Below is a small trained network, with its code and all its weights. Each question gives an input and a target symbol and asks what happens when units are switched off, that is, made to give their printed mean instead of their output.

import numpy as np


def w(rows, s, z=0):
    codes = np.array(rows[::2]) - 128.0
    scale = np.full(codes.shape[1], s)
    scale[-1] = z or s
    return codes * scale


def norm(h):
    return h / np.sqrt((h * h).mean(-1, keepdims=True) + 1e-5)


def f(y):
    return y / 2 * (1 + np.tanh(0.7978845608 * (y + 0.044715 * y**3)))


def softmax(a):
    e = np.exp(a - a.max(-1, keepdims=True))
    return e / e.sum(-1, keepdims=True)


def log_softmax(a):
    a = a - a.max(-1, keepdims=True)
    return a - np.log(np.exp(a).sum(-1, keepdims=True))


def net(x, mask):
    ids = ['ΓΔΨΩθλξπστφ'.index(c) for c in x.split()]
    T = len(ids)
    res = E[ids] + P[:T]
    u = 0
    for l in range(2):
        q, k, v = (norm(res) @ M[l].T for M in (Q, K, V))
        z = softmax(np.where(np.tri(T) > 0, q @ k.T / 2**0.5, -1e9)) @ v
        res = res + np.where(mask[u], z, O[l][:, -1]) @ O[l][:, :-1]
        u += 1
        y = f(norm(res) @ A[l][:, :-1].T + A[l][:, -1])
        res = res + np.where(mask[u : u + 8], y, B[l][:, -1]) @ B[l][:, :-1]
        u += 8
    return log_softmax(norm(res)[-1] @ U[:, :-1].T + U[:, -1])


Q, K, V, O, A, B = {}, {}, {}, {}, {}, {}
E = w([
[60,149,199,105,210,192,143,175],'Γ',
[158,142,72,144,118,106,61,115],'Δ',
[158,192,106,126,124,161,165,121],'Ψ',
[121,220,253,139,140,234,132,115],'Ω',
[184,131,175,144,69,115,173,190],'θ',
[170,123,158,73,227,128,130,221],'λ',
[128,178,127,127,75,125,128,62],'ξ',
[129,85,98,142,125,59,86,114],'π',
[128,183,65,138,159,172,116,117],'σ',
[244,140,162,94,205,152,99,78],'τ',
[42,164,198,80,119,31,84,179],'φ',
],0.0047)
P = w([
[76,81,129,173,142,81,180,152],'0',
[166,252,82,160,155,131,65,197],'1',
[125,70,135,100,119,165,188,120],'2',
[103,101,143,95,163,44,144,74],'3',
[170,254,82,162,151,124,63,208],'4',
[140,87,138,67,120,185,162,89],'5',
],0.0057)
Q[0] = w([
[95,217,145,219,88,121,69,201],'0.h1',
[83,172,193,38,248,2,182,74],'0.h1',
],0.015)
K[0] = w([
[94,137,159,249,160,74,167,160],'0.h1',
[112,133,248,77,198,132,66,147],'0.h1',
],0.016)
V[0] = w([
[204,99,146,254,203,201,129,71],'0.h1',
[212,135,73,77,169,97,215,184],'0.h1',
],0.0077)
O[0] = w([
[114,57,236,222,173,252,4,69,5],'0.h1',
[73,169,135,9,23,180,46,177,213],'0.h1',
],0.0028,0.0029)
A[0] = w([
[192,92,115,137,2,215,144,93,5],'0.n1',
[141,154,103,102,57,147,65,154,95],'0.n2',
[55,53,176,88,143,94,132,19,131],'0.n3',
[174,78,100,182,66,82,102,79,82],'0.n4',
[165,173,126,230,178,122,94,119,81],'0.n5',
[56,136,172,141,57,182,198,16,162],'0.n6',
[165,92,221,155,178,122,30,103,88],'0.n7',
[167,93,161,77,108,207,65,139,188],'0.n8',
],0.0087,0.0027)
B[0] = w([
[247,165,165,197,97,123,147,189,184],'0.n1',
[116,108,138,123,198,170,126,138,203],'0.n2',
[204,128,164,99,185,83,121,170,199],'0.n3',
[70,176,132,138,190,209,139,134,128],'0.n4',
[101,165,168,111,88,91,111,217,199],'0.n5',
[135,176,81,88,124,208,115,209,198],'0.n6',
[194,123,62,113,87,168,96,196,175],'0.n7',
[51,103,139,110,157,67,131,16,255],'0.n8',
],0.011,0.0051)
Q[1] = w([
[6,202,99,147,138,88,72,192],'1.h1',
[114,168,157,182,84,178,56,110],'1.h1',
],0.014)
K[1] = w([
[3,13,63,206,157,177,190,214],'1.h1',
[106,165,124,252,58,208,92,146],'1.h1',
],0.011)
V[1] = w([
[90,210,132,114,183,41,12,78],'1.h1',
[164,254,55,169,134,172,82,112],'1.h1',
],0.0092)
O[1] = w([
[108,93,2,127,61,212,128,108,251],'1.h1',
[113,99,65,158,74,67,111,110,11],'1.h1',
],0.0054,0.0024)
A[1] = w([
[117,110,123,182,191,87,133,102,44],'1.n1',
[124,62,203,123,68,112,157,119,180],'1.n2',
[149,193,105,171,132,118,195,117,108],'1.n3',
[92,141,153,126,107,123,95,156,117],'1.n4',
[166,171,106,123,123,145,143,160,123],'1.n5',
[106,122,112,169,62,116,104,147,60],'1.n6',
[102,94,123,127,59,6,189,98,77],'1.n7',
[94,125,64,193,112,166,110,95,4],'1.n8',
],0.017,0.0026)
B[1] = w([
[159,104,94,254,147,122,102,77,139],'1.n1',
[146,87,207,81,23,55,76,115,142],'1.n2',
[102,113,84,96,146,85,79,181,205],'1.n3',
[177,109,82,122,109,147,126,113,203],'1.n4',
[90,129,157,169,117,130,140,81,254],'1.n5',
[109,102,182,87,167,91,157,74,157],'1.n6',
[191,193,74,123,138,116,226,101,221],'1.n7',
[131,39,149,168,121,149,211,191,168],'1.n8',
],0.017,0.0071)
U = w([
[158,153,219,159,231,121,141,130,35],'Γ',
[120,32,116,153,112,159,185,182,248],'Δ',
[89,176,124,187,65,206,134,71,186],'Ψ',
[183,186,133,172,87,181,108,225,126],'Ω',
[154,109,207,116,51,70,104,147,194],'θ',
[76,141,131,37,173,211,146,136,55],'λ',
[29,141,104,141,130,78,99,176,187],'ξ',
[159,97,71,240,162,106,97,88,62],'π',
[100,78,154,113,125,111,150,2,82],'σ',
[202,87,61,73,112,151,57,130,133],'τ',
[173,177,69,122,123,74,217,123,118],'φ',
],0.0076,0.0016)

Each question gives the input, a string of symbols that net reads in full, and the target symbol t.
The units are the heads (2 rows each of Q, K, V and O) and the neurons (one row each of A and B). Each row of codes is followed by its name. A weight is (code - 128) times the scale printed after its matrix; where a second scale follows, it is the last column's (O, A, B and U).
mask holds one flag per unit, layer by layer, with each layer's heads first. A switched-off unit (its flag False) gives its mean, the last column of its rows in O or B, instead of its output. The means were averaged over made-up inputs and are rounded, as every weight is.
A unit's drop is (log p(t) with every unit on - log p(t) with that unit switched off) / (log p(t) with every unit on - log p(t) with every unit switched off).
The circuit of an input: a set's keep is (log p(t) with only the set's units on - log p(t) with every unit switched off) / (log p(t) with every unit on - log p(t) with every unit switched off). Starting from the 12 units with the biggest drops (on a tie, the unit counted first), units are removed one at a time, each time the one whose removal leaves the highest keep (on an exact tie, the one counted first), for as long as the keep stays at least 0.8.
units of the circuit, in order: the units of the circuit, biggest drop first
most important unit: the unit with the biggest drop
k most important neurons: the k neurons with the biggest drops, biggest first
top k neurons in layer l: the k neurons of layer l with the biggest drops, biggest first
input τ φ Δ Ψ Ψ, target Δ: units of the circuit, in order	1.h1, 1.n8, 0.h1
input Ψ σ φ λ τ, target π: units of the circuit, in order	0.n8, 0.h1, 0.n6, 1.n1
input τ φ Γ φ Ω, target Δ: units of the circuit, in order	0.h1, 1.n8, 1.h1
input Ω τ σ φ ξ θ, target θ: most important unit	0.n1
input π τ Ψ σ σ Δ, target π: 2 most important neurons	0.n8, 0.n1
input Ω Γ Ψ, target ξ: 3 most important neurons	0.n6, 0.n1, 0.n8
input σ σ σ σ, target σ: top 2 neurons in layer 0	0.n3, 0.n8
input Ψ ξ Ψ Δ, target Δ: top 2 neurons in layer 1	1.n8, 1.n7
input Ψ Δ λ π Δ, target π: 4 most important neurons	0.n2, 1.n1, 0.n6, 0.n8
input π σ φ σ θ, target Ψ: 3 most important neurons	1.n5, 0.n1, 0.n4
input Δ σ Ψ Ω σ, target σ: top 3 neurons in layer 0	0.n5, 0.n4, 0.n8
input σ τ Δ θ, target τ: 2 most important neurons	0.n3, 0.n7
input σ σ Γ π, target Γ: 2 most important neurons	0.n3, 0.n8
input φ τ Δ σ θ, target ξ: most important unit	0.h1
input Δ φ Δ Ψ Δ, target σ: top 2 neurons in layer 0	0.n5, 0.n4
input θ σ Δ Ψ θ σ, target Δ: 3 most important neurons	0.n8, 1.n8, 0.n6
input σ π φ Δ Ω Ω, target Ψ: 2 most important neurons	0.n6, 1.n5
input Γ σ ξ σ τ π, target Γ: 2 most important neurons	0.n3, 1.n7
input θ φ τ σ θ, target Γ: 2 most important neurons	0.n8, 0.n2
input σ σ π σ Γ Γ, target λ: most important unit	0.n6
input σ σ λ π Γ, target τ: 2 most important neurons	0.n8, 1.n4
input σ θ ξ π, target π: 2 most important neurons	0.n3, 0.n5
input φ θ φ Δ σ, target ξ: 3 most important neurons	1.n3, 1.n5, 1.n7
input π σ θ Ω Δ, target Ψ: top 3 neurons in layer 0	0.n4, 0.n5, 0.n8
input Ω Ω Ψ σ, target Ω: 2 most important neurons	0.n3, 0.n7
input σ φ σ σ Δ, target τ: top 2 neurons in layer 1	1.n4, 1.n7
input π Γ π σ σ, target Ψ: top 2 neurons in layer 0	0.n4, 0.n5
input π π Γ Γ Γ, target Ψ: top neuron in layer 1	1.n5
input θ φ φ τ, target τ: 2 most important neurons	0.n7, 1.n7
input σ ξ φ Γ σ, target τ: top 2 neurons in layer 0	0.n5, 0.n8
